Below is a small trained network, with its code and all its weights. Each question gives an input and a target symbol and asks what happens when units are switched off, that is, made to give their printed mean instead of their output.

import numpy as np


def w(rows, s, z=0):
    codes = np.array(rows[::2]) - 128.0
    scale = np.full(codes.shape[1], s)
    scale[-1] = z or s
    return codes * scale


def norm(h):
    return h / np.sqrt((h * h).mean(-1, keepdims=True) + 1e-5)


def f(y):
    return y / 2 * (1 + np.tanh(0.7978845608 * (y + 0.044715 * y**3)))


def softmax(a):
    e = np.exp(a - a.max(-1, keepdims=True))
    return e / e.sum(-1, keepdims=True)


def log_softmax(a):
    a = a - a.max(-1, keepdims=True)
    return a - np.log(np.exp(a).sum(-1, keepdims=True))


def net(x, mask):
    ids = ['ΓΠΣΦΨΩαεζηθμτ'.index(c) for c in x.split()]
    T = len(ids)
    res = E[ids] + P[:T]
    r = norm(res)
    for j in range(2):
        rows = slice(2 * j, 2 * j + 2)
        q, k, v = (r @ M[0][rows].T for M in (Q, K, V))
        z = softmax(np.where(np.tri(T) > 0, q @ k.T / 2**0.5, -1e9)) @ v
        o = O[0][rows]
        res = res + np.where(mask[j], z, o[:, -1]) @ o[:, :-1]
    y = f(norm(res) @ A[0][:, :-1].T + A[0][:, -1])
    res = res + np.where(mask[2:6], y, B[0][:, -1]) @ B[0][:, :-1]
    return log_softmax(norm(res)[-1] @ U[:, :-1].T + U[:, -1])


Q, K, V, O, A, B = {}, {}, {}, {}, {}, {}
E = w([
[90,114,146,107,147],'Γ',
[102,115,146,130,153],'Π',
[142,147,89,125,2],'Σ',
[116,145,128,115,139],'Φ',
[25,151,139,76,164],'Ψ',
[68,136,179,115,206],'Ω',
[113,134,137,143,147],'α',
[86,127,118,123,152],'ε',
[127,109,113,153,150],'ζ',
[55,123,245,36,179],'η',
[141,124,151,120,106],'θ',
[159,107,150,144,146],'μ',
[129,93,100,113,147],'τ',
],0.0099)
P = w([
[170,197,121,82,124],'0',
[132,90,141,191,241],'1',
[70,120,74,161,44],'2',
[180,152,143,125,96],'3',
[161,156,136,115,237],'4',
[51,116,76,191,2],'5',
[176,153,142,128,96],'6',
],0.0072)
Q[0] = w([
[113,134,85,132,254],'head 1',
[60,92,146,210,105],'head 1',
[167,119,160,144,23],'head 2',
[195,149,153,131,210],'head 2',
],0.0091)
K[0] = w([
[23,129,3,73,74],'head 1',
[208,66,146,8,205],'head 1',
[238,101,239,131,188],'head 2',
[48,170,157,226,67],'head 2',
],0.0066)
V[0] = w([
[74,90,237,133,156],'head 1',
[175,110,134,56,76],'head 1',
[105,87,74,44,127],'head 2',
[131,2,177,139,192],'head 2',
],0.0068)
O[0] = w([
[116,91,205,155,89,56],'head 1',
[179,105,201,56,181,153],'head 1',
[100,34,98,54,150,186],'head 2',
[133,162,94,2,213,3],'head 2',
],0.006,0.0013)
A[0] = w([
[187,208,138,177,189,37],'neuron 1',
[82,119,213,69,112,4],'neuron 2',
[78,53,125,253,201,175],'neuron 3',
[184,83,90,168,29,178],'neuron 4',
],0.0062,0.002)
B[0] = w([
[44,58,60,174,146,165],'neuron 1',
[146,2,45,190,110,138],'neuron 2',
[75,128,204,119,41,254],'neuron 3',
[91,140,127,56,213,243],'neuron 4',
],0.0058,0.0031)
U = w([
[189,134,119,178,176,162],'Γ',
[100,203,91,144,179,123],'Π',
[116,85,196,58,141,8],'Σ',
[194,168,211,103,84,237],'Φ',
[71,131,22,207,168,126],'Ψ',
[150,103,142,213,80,201],'Ω',
[129,157,133,95,1,250],'α',
[106,196,130,221,103,124],'ε',
[55,204,184,79,98,12],'ζ',
[139,121,72,25,227,110],'η',
[165,17,96,150,58,166],'θ',
[24,69,38,65,93,81],'μ',
[100,136,183,154,168,117],'τ',
],0.0096,0.0024)

Each question gives the input, a string of symbols that net reads in full, and the target symbol t.
The units are the heads (2 rows each of Q, K, V and O) and the neurons (one row each of A and B). Each row of codes is followed by its name. A weight is (code - 128) times the scale printed after its matrix; where a second scale follows, it is the last column's (O, A, B and U).
mask holds one flag per unit, heads first, then neurons. A switched-off unit (its flag False) gives its mean, the last column of its rows in O or B, instead of its output. The means were averaged over made-up inputs and are rounded, as every weight is.
A unit's drop is (log p(t) with every unit on - log p(t) with that unit switched off) / (log p(t) with every unit on - log p(t) with every unit switched off).
The circuit of an input: a set's keep is (log p(t) with only the set's units on - log p(t) with every unit switched off) / (log p(t) with every unit on - log p(t) with every unit switched off). Starting from all 6 units, units are removed one at a time, each time the one whose removal leaves the highest keep (on an exact tie, the one counted first), for as long as the keep stays at least 0.8.
circuit, biggest first: the units of the circuit, biggest drop first
k most important neurons: the k neurons with the biggest drops, biggest first
heads that matter: for each layer, one digit per head in row order, 1 if its drop is at least 0.15 and else 0, layers parted by /
drop of u: that unit's drop, to one decimal
input Ω μ τ η α τ Π, target Ω: circuit, biggest first	(head 1; neuron 4; neuron 2; head 2)
input ζ Σ ε α ε ζ τ, target η: 2 most important neurons	(neuron 4; neuron 3)
input ε Π θ Σ τ θ, target μ: 2 most important neurons	(neuron 3; neuron 4)
input θ θ Ω Γ Σ α μ, target Γ: 2 most important neurons	(neuron 3; neuron 1)
input Π η Π Ω α τ α, target ε: heads that matter	11
input τ Φ Γ Π, target Ω: most important neuron	(neuron 4)
input τ θ η μ Φ Ψ Γ, target θ: 2 most important neurons	(neuron 2; neuron 4)
input Ψ μ Ψ ζ τ μ, target μ: heads that matter	11
input τ τ μ, target μ: heads that matter	01
input μ Σ ζ τ θ, target Ψ: heads that matter	10
input Φ Ω η Σ η Ω Γ, target θ: heads that matter	00
input ζ θ τ ζ, target Ψ: circuit, biggest first	(neuron 1; head 2)
input Γ τ τ θ Σ, target η: heads that matter	00
input τ ε α θ Γ θ α, target ε: circuit, biggest first	(head 2; neuron 1)
input α Φ η θ μ θ τ, target η: 2 most important neurons	(neuron 3; neuron 4)
input Γ ζ τ α ζ μ Ψ, target μ: most important neuron	(neuron 2)
input Γ τ ζ η θ, target Ψ: 2 most important neurons	(neuron 1; neuron 4)
input α θ τ θ ζ Γ Ψ, target μ: 2 most important neurons	(neuron 2; neuron 3)
input θ Γ τ Γ τ θ ζ, target Ψ: drop of neuron 1	1.0
input Σ θ ζ τ Π θ, target μ: drop of neuron 3	0.3
